Each row was made from one walk, in order. Every step used is in the known rows, and no mark comes twice. Write each row's walk.
Each row is shifted at random along 6 fixed directions that mean nothing.
Known rows:
W-E-N-A-B-G-C-K: [ 185  118  109 -226 -224    8 -137  135   79 -174  -73 -276 -153  138
  -89  300  -33   21 -109  -66  331  -68  276  237 -114  137  -35  108
  179 -271 -261  -47  238 -261  -56  -27    4  163   53   83   60  -85]
K-B-N-C-E: [   3   -2 -171   26  -96 -140    4  187   34 -203   16  -37 -120  -59
   10  140  131  103  277 -120  143  157  237   62  -83  167  161  271
   87 -175   67  184  210 -230 -161  237  -54  147  -68   56   29  157]
B-N-C-E: [ -20  -89  -51   61 -225  -75  -82  252  -19 -241  115 -157 -125  -14
 -273  169  -80  112  417 -102  154  132  128   58   78   64   55  110
  149 -180  156   98  286  -97   24   47   -4   30 -174  117  -27   51]
B-N-A-C: [-658  289  -75  255 -149   -6  -49   20  273   71   68 -418  -66 -168
   81   19 -179  -25  -26 -114 -260  144 -125 -236  144   53  -45   67
  -69  -20  371  285  239 -104  184  257   17  -21 -185    1 -134  239]
K-B-E-N-G-C: [  25  131 -249   69  154  184  211  238 -215 -200  243   82  131 -121
  128  -85  266  -14  348 -159   80 -285 -170 -245 -107   52  330  125
  -60  205  181   71  -11 -179  189   69   59   39  171 -164 -102  282]
C-N-G-K-B-E: [ 412 -109   66  -93 -186   -9    2  229 -152 -213  -48   41 -106  125
 -240   58  -61  144  167  -61  158  132  116   92  -28   80   85  176
  172 -198  -48  112  161 -119  -83   53 -140   60   42   53  -23    8]
E-W-G-K-B: [  36  164   12 -113   45   17   31   85   16  -94  -49   -1   87   58
    4 -153   -1    3  -89 -119   89  -92   17  104 -167    0  -13   -3
   -8   53   37  131   24 -124   75   26 -166   33   93  -47  -28  -46]
C-N-A-B: [-117  253  -18   70  130  -99 -265 -291 -138 -312 -190  -74  -49  -30
  137 -173 -215   91  -33   19 -100 -114  -15 -110 -215  -17   67  172
  -88   56   86 -249  -78  -42  321 -198 -292 -104   36 -178 -222  112]
W-E-N-C: [ -12  -26  159  -97 -142  -34 -156   58   26 -214  -86 -145  -15  204
 -205  -55   71  -52 -121   -6  253   -1  275  103 -177   61 -127  -48
 -125  -37 -127   60   51   36  145  -76  -17  109  -49  148   76 -106]
G-C-K-B-N: [-102  -35  109  -83 -219 -168  -78  309   89  -57   -7 -103 -130    1
 -312  191  -38  105  192  -73  161  113   27  180  -37   15 -134   52
  170 -194   23  279  252  -61  -42   22 -107   86  -76  167 -101  -30]
N-K-B-G-E: [  85 -251   57   15 -131  -68   62  -31 -101 -224  -70  200   28  213
 -194 -158  -63  141   49  -80   72  -36   29   39 -107   88   38   96
 -157  -64  -97  189   30   64 -129  210  -12   70  132   -3  -30   -9]
A-E-W-B: [-134   30   50  -74  -77 -110 -127 -122    0  -24 -106 -206   21   65
   -4 -214  -49  -10 -114 -107   72   95  155   25 -115  -14  -72  100
 -180  -14   30  -14   71   18  118  -21 -149   29 -111   53  -25  -56]
A-C-K-G: [-341   96 -279   83   78  -33  -25  123   20  -42  114  100  -13  -86
   69  -80    4   55  166 -221   16  -52 -141   13  -85   52  154  -10
 -115  151  205  126   90 -116   67  230   75  -19  -44  -73 -107  135]
K-B-G-E-N: [   3 -164   14 -107 -160  -27  173  243   -3  -97   58   -1   14  116
 -126   72  152   12  114 -135  194   18   86    1   -7  122   34  145
  -89  -46 -115  245  163  -85 -200  195   60  141  -18  106   19   87]
W-G-C-N-A-E-B: [  70  236  140 -105  -23   88 -186   19  111  -14   16 -109   37  -34
  -23   59  -10 -134  -46  -79   11   41   55   37    5   63  -94   20
   31   48   57  -51  220  -83  158  -61  101   39  -97   63   -1   -5]
C-E-W-G: [ 163 -118   18  -97 -117 -153  -42  -90 -107 -271 -184  -29  -23  131
 -110  -90 -145  116   21 -151  243   -7  366  183 -175   53   63   96
  -70  -94  -94 -124   15  -17  -22  -35 -255   60  -21   60  107 -155]
W-E-N-K-B-G-C: [ 155    1 -117  -58   -3   49  124   93 -199 -286   42  129   57   23
   21  -77  210   61   94  -35  237 -305   10   30 -247   70  176   85
  -99   38  -97   12  -30 -137   80   -3   45   85  277 -107  -35   18]
N-C-K-G: [-191  -76   91  181 -189  -53 -210  122   86  -81    9   -9  -77  -29
 -269  -66 -370  139   90  -77 -151  177  -90   73  155   12 -191 -101
  -46  -45  237  273  228   42   51  285    4  -34  -42   46  -30 -125]
K-G-C-N: [-446   72   75 -124    4  -16  -12  256  298  126   39   46  -67    9
 -115   66  223 -140   73 -211  114  242   32  -10   43  153  -99 -106
 -100  138   21  331  211  -31  -53  255  158   66 -218  225    7  164]
K-G-E-B: [ 158 -246  179 -124 -164 -142    4  248  159  -68  -96  -27   37  261
 -231   56  -17  -22  -60 -110  142  217  137  222  -39  140 -181   77
  -62 -154 -205  193  228   18 -334   94  -10  220  -66  237  157  -87]
A-N-K-B: [-203   10   35   65  -93  -91  -94 -130   74  -53  -65 -160   55   56
  -80 -254  -61   49 -142   15 -106   85 -260  -93  -24   37 -106   78
 -232   36  170  316   48   48   60  197  -55    8   25  -27 -142   48]
A-E-N-C-G: [ -20   -2   71  -91 -204  -21 -205  -11  -29 -144  -74 -140 -108   82
 -135   24  -84    9   16 -129  237   91  205   26  -62   66   -4   55
 -172   -5  -51  -50  116    8  118   97   66   70 -105   67   33  -24]
W-G-E-B-N-C: [ 141  -32  -10    5 -169 -100  127   54  121 -130  -11  -85  -18   87
   61  155  120    4   15  -86  163  120  267  124 -110  201   88  156
  -95 -167  -13   79  204 -142 -285  254  164  280  -38   25  175   27]
K-G-C-N-A-E: [ -94   49   -8   -2  -99  -74 -163    4  -39 -178 -101   78   17 -100
  -27   60 -149   63  163  -96 -109   36  -83  -35  -36    4  -32  224
 -101   -8   13  -26   71  -13  179  -43  -59  -98   42   -2  -82   31]
E-B-G-C: [-450  191  -62  155   93   31   62  143   61  -25  154  -70   24 -150
  108 -147   33  -29  140 -148  -89 -157 -104 -203    6    7   56 -111
 -174  216  320   32  113    7  214  112  108    3    3 -131 -169  188]
G-C-E-W-B-N: [-136  -76  182   -5 -216  -95    3  160   49   10  -41  -90 -129  -85
 -219  -39  -14   26  215  -72   35  152  166  -16   75   -5 -153  -48
  -48  -37  212   87  160   58  139  -17  -81   68  -76  137  -11 -116]
W-E-N-G-C: [  33 -247  165  114 -349  -62  -30    4  153  -95  -85 -245   12  101
 -253   54 -110   35  -82   23    3  151  178   42  144   54 -233  -36
 -225 -146   -2  203  166   83  -38  136  110  107   23  171  154 -184]
A-N-K-G-E: [  12  213 -110 -128   69   41  -14   68 -104 -267   55   43   54   29
   75  -97   83    0  133  -63  128 -180 -337  -65 -199   14  208  222
  -77   88   -7  -22  -40 -160  169 -105 -120  -57  104 -153 -107  188]
A-N-E-B-G-C-K: [ 130   20   10  -21 -229  -55  -17   97  -25 -164   19 -154 -104  -17
  -48  141  -54   95  135  -46  153  -64   86   61  -35   77   45   97
  -40 -114   69  -29  166 -109  -20   61   62  112   75 -114  -54   -9]
K-B-N-G-E: [ 156 -118   12  111 -233  -93   64   57  -30 -204   -2  -84  -16  -11
 -115   75 -183  153  202   21  -76   81  -81  -30   49   25   32  280
   10 -204   94  172  155  -72 -105   93 -154   27   36    0  -12   48]
K-B-N-G: [ 148   32  -26    4 -128 -126  -54    5 -126 -299  -50 -144  -25   44
  -87   25 -230  162   84   29   92 -101 -103   64 -214   19   87  260
   98 -170   11   26   68  -85   -7  -91 -315    5   61  -47  -96   55]
W-E-N-K: [-337  334   42  160   78  166  -50  -56   38  -45   59 -249  -52  -94
   89 -373   27  -98 -187    4 -108  -26 -105 -294   89  -11   39 -114
 -189  182  249  154   37 -115  416  100 -109  -56  -12  -68  -55  132]
A-N-G-E-W: [-138   70  282 -134 -194  -70  -60 -244   72 -112 -276 -165  -65  190
  -18 -193 -110  -41 -272  -50   60   57   95 -135 -133   24  -84  123
 -356   15  -37   -5 -138  119  154   21 -230   48   57  -34   29    2]
G-K-B-N: [-125 -140  -66 -136  -80 -152  195  250   95  -39    5   51   19  254
 -172   53  308    9   72 -186  245   90   45   89 -176  174   85   73
  -51  -65  -95  422  108  -67 -264  247   39  186  -46  162  -42  165]
W-G-C-E: [  25   28 -111  104    1 -151 -132  -54 -145 -346  -75  100   20 -150
    4  -72 -125  180  303  -36   -5 -218  115   40 -164 -102   85   83
  -95   37  142 -239  -36   36  304 -216 -180 -109   71 -115  -68  -94]
G-C-E-W: [ -85 -129  -39  -74   18 -199   -8   -5 -136 -324 -214  164  -19  115
  -67 -106  114   83  187 -223  267  -97  411   69 -294   26  106   74
 -219   35 -119 -158 -147   64  123 -117 -185   84  105   13    7   -7]
W-E-N-C-K-B: [ 243   11 -245   13  114   36   15  151 -235 -322  132  201   63  -13
   12  -59  250   64  228  -76  220 -187  127  100 -192   78  255   67
    2   71   38   57   14 -239   61   63   33   94  142  -83   -7   39]
G-K-B-E-N: [ 131 -123  146 -226 -130   18   93  412  -99  -84   -2  -12    7  262
 -323  -62  208  -20   47 -129  281   -4   40   34 -129   61  -41   17
   25  -33 -137  276   85   -4   25  -14  -73  144   21  171  -52    2]

Which walk is each row?
[   3   99   63 -150 -281    2  108   26  189   43  -62 -296 -107  122
   57   51   91  -32 -182 -100  180  163  236   28  -12  178   -1  101
 -111 -143  -20  212  175 -201 -177  300   42  175  -20  -11   80   31]	A-N-E-W-B-G-K
[  17  108   98  132 -205  158   13  122  -33   21    2  -78   71 -102
  -59 -167 -187   32  -70    3 -297  -86 -224 -167   77  -41 -165   -7
  -99   65  306  215   80   14  325  112   34  -15  169  -90  -95 -132]	W-G-K-B-E-N-A-C
[ 262  132  -38 -254  -96  148   75  287  -57 -147  123   -9  145  152
 -191  163   12  -45  118 -148  275 -243 -139  243 -244   62   26   47
  269  -39  -25  103  127 -206   40 -149   33   79  105   18  -72  -47]	E-W-G-K-B-N-A-C
[-190  -63  131 -125  102   33  108   29   22   66  -18  490  -51  168
 -129 -329  372 -119   44 -142  122  -65  -85 -108 -242  195   75 -228
 -301  327   53  244 -114  162   81  256  137  132   85   89   14   59]	W-B-N-K-G-C-E
[ 239   -8 -214   32 -190   71  135   78 -166 -167  215 -212  220 -120
  -49  118 -221   98  305 -128  -38  -73 -269   26   98   23  142  335
  171 -148  197  128  260 -252  -46   55  -39  -49    8  -37  -60   12]	K-B-N-A-E-W-G
[ 296 -105   95 -199 -237  -61   39   28 -226 -217 -188  120  -16  186
 -208    7 -176  121   77 -169  172  -39   51   84 -190   57   95  210
   -4 -116 -126   11  -30  -18   11  -10 -215   58  182    6  -47  -68]	C-G-K-B-N-A-E-W
[-114  246 -151   -5   60  117   72  113 -110  -31  133  124   -2 -103
   87  -89  -52  -12  112 -186   12 -170 -212  -11 -157   89  190   -3
   51  158  251   54   45 -211  133  113  -31   34   97 -133 -101   86]	E-W-B-N-A-C-K-G
[  23   -8  156  -51 -269  -14   26  213  123    8   -9 -205  -69   -3
 -206   73 -153   32    2  -50  102  170  -98  169   29   79 -193   13
   78 -189   39  231  280 -125 -120  111   -6  142   52  107   57 -136]	E-W-B-N-K-G-C
[  39  102   33   41 -175    9 -164  -97  -60 -172  -62 -117   46  -72
  -83   18 -348  105   51 -151  -53  -66   65   88   33  -66  -41   88
   -2  -93  102  -62  111  -81  231  -10  -97  -65   87  -67  -17 -161]	N-A-E-W-G-C-K
[ -90  244   86  136   88  126 -143  102    0  -52    8  177   -7 -109
   49 -213 -215  -34   -4  -73 -293 -107 -209 -109    2  -27  -61  -63
  -75  196  275   -6   34  -30  319   18  -61  -23  146 -151  -91    6]	N-A-C-K-G-E-B
[ 207  131  -83  -18    8  -59   25  -25 -165 -317  -94   53 -144  -55
  174  -21  107  100   26  -25  235 -108  294   84 -234  112  250  132
  -44  -80  -73 -273   42 -209   29  -38  -32  123  183 -164    5   47]	W-E-B-G-C-N-K
[ 201 -169  126 -101 -140  -30 -103  -19 -159 -134 -109  228  112   18
 -196  -53 -141   37  143  -79  -27   13  -33   97  -75    8 -149   87
 -126   44  -11  -64   27   96  110 -117    7  -18  126   51  -24 -209]	K-G-C-N-A-E-W-B
